[128 = 0]

[110 130 119 124 145 120 131  59 126 139 137 101 138 105 135 127 127 136
 134 131 131 110 128 150 163  80 129 129 118 134 145 122 130 141 126 139
 103 103 150 170 193 135 135 146 129 131 152 122 135  30 100 116 125 141
 131 119 111 141 137 120 153 135 123 127 115 144 122 102 134 148  90 122
 145]	Q > N
[120 133 151 154  75 129 126 127 151 143 133 120 158  98 130 130 144 117
  98 153 127 149 134 173 101  99 140 121 152 148 136 115 132 122 150 132
 113 120 120 137 134 116 122 131 119 111 119 132 101 180 102 139 115 115
 121 113 146 138 179 107 124 107 108 135 150 117 157  84 144 135 116 188
  97]	E > W
[127 139 131 143 126 133 119 143 136 133 108 134 147 121 145 123 127 118
 137 139 140 136 126 138  96  97 152 159 106 146 127 114 132 135 134 123
 123 132  98 126 123 111 131 172 116 122 100 150 138 155 116 174 117 117
 119 137 107 130 142 110 121 119 141 125 135 126 168 104 144 117  98 122
 114]	E > K
[164 146 167 132 101 130 133 129 134 130 130 125 136 114 125 130 163 114
 110 141 143 142 154 166 120  89 180 157 163 115 137 120 127 126 127 105
 118 120 100 125 112 129 138 149  95 115 135 135  96 158 107 117 111 124
 109 116 137 147 159 110 114 124 120 131 153 138 162 121 152 147 115 125
 103]	E > W
[102 106 114 123 136 118 130 128 133 130 127 124 142 115 145 127 126 138
 135 164 124 136 122 166 119 107 136 102 137 121  99 110 126 149 131 127
 127 124 122 126 183 141 112 127 122 134 201 128 139  23  89 138 138 127
 101 141 114 140 112 112 140 143 144 123 123 151  90  78 147 140 101 144
 148]	Q > N
[112 131 148 136 138 135 146 116 139 134 110 127 122 125 147 139 129 151
 107 131 123 131 118 159 182 127 113 120 124   4 125 133 118 132 132 136
 125 149 115 114 152 134 127 124 112 133 162 127 112 141 113 121 126 128
 142 123 140 146 126 137 116 105 127 118 123 128 113 168 131 137 120 141
 114]	H > M
[142 135 135 117 121 122 134 124 103 123 127 133 104 116 118 139 135 134
 127 105 149 121 125 106 183 132 155 166 123 119 121 148 128 126 118 130
 121 129 123 115 147 128  86 123 138  98 108 125 102 166 132 130 125 130
 120 127 140 104 118 125 115 152 129 130 119 125 128 159 122 139 129 138
 148]	H > M
[141 123 153 100 121 134 129 117 130 139 123 131 141 106 132 117 157 139
 100 170 118 108 110 172 165  93 142  99 207 155 138 101 125  98 131 127
 125 111 130 125 153 116  98 141 129 114 181 124 107 138  96 146 113 135
 118 134 110 147 165 113 123 117 103 142 161 122 121 119 139 140 120 128
 150]	E > W
[133 133 185 117 147 151 138 136 158 157 145 130 114 128 141 115 149 171
 138 117 145 154 143 103 252  79 168 161  58 120 137 130 119 149 133 131
 135 145 102 127  70 142 137 132  89 102 161 104 113 199 113 112 110 129
 116 147 125 154 135 139 131 133 134 111 113 103 109 252 125 100 115 126
 158]	H > M
[ 84 107 115 131 156 133 139 121 123 131 115 139 108 120 143 120 124 141
 133 132  35 144 105 147  95  88  75 156 146 108 136 119 151 136 136 137
 129 123 123 118 198 123 149 123 128 147 221 119 155  44  74 128 134 128
 131  92  94 125 108 124 122 140 112 116  97 133 138  82 144 138 106 142
 104]	Q > N
[144 142 153 124 134 143 155 132 106 142 126 127 117 125 134 121 130 163
 125 117  95 111 130  95 204 107 154 204  89 131 139 137 126 132 101 116
 124 142 125 128 156 137 135 128 119 146 135 141 122 189 105 140 101 109
 134 134 113 150 114 141 126 131 140 119 105 142 158 252 116 101 110 124
 147]	H > M
[ 98 126 119 150 139 137 132 139 164 125 124 120 176 103 118 136 132 152
 127 132 130 126 128 127 111 106 153 149 104 139 145  83 140 137 140 112
 114 131 108 133 142 138 120 131 114 132 143 128 139  79 100 144 103 123
 124 123 126 142 144 134 127 138 132 125 106 160 144 114 150 107 110 139
  90]	Q > T
[115 131 136 120 148 151 139 126 127 125 128 125 122 147 149 123 150 192
 136 122 136 144 124  98 187 115 157 130  38 126 125 127 117 132 133 147
 126 156 136 128 100 137 145 119 143  97 113 123 132 152 145 124 132 148
 124 121 140 145 120 133 113 138 154 111 137 132 131 188 116 119 122 135
 149]	H > M
[126 147 150 102 117 118 126 118 109 114 138 133 111 124 128 128 110 136
 120 103 149 157 122  93 153 140 153 121  79 126 116 165 121 125 137 148
 109 134 147 124 159 138 132 120 131 122  69 127 117 206 106 121  78 130
 121 129 139 144 117  97 120 124 125 116 118 165 158 135 117 141 103 136
 179]	H > X
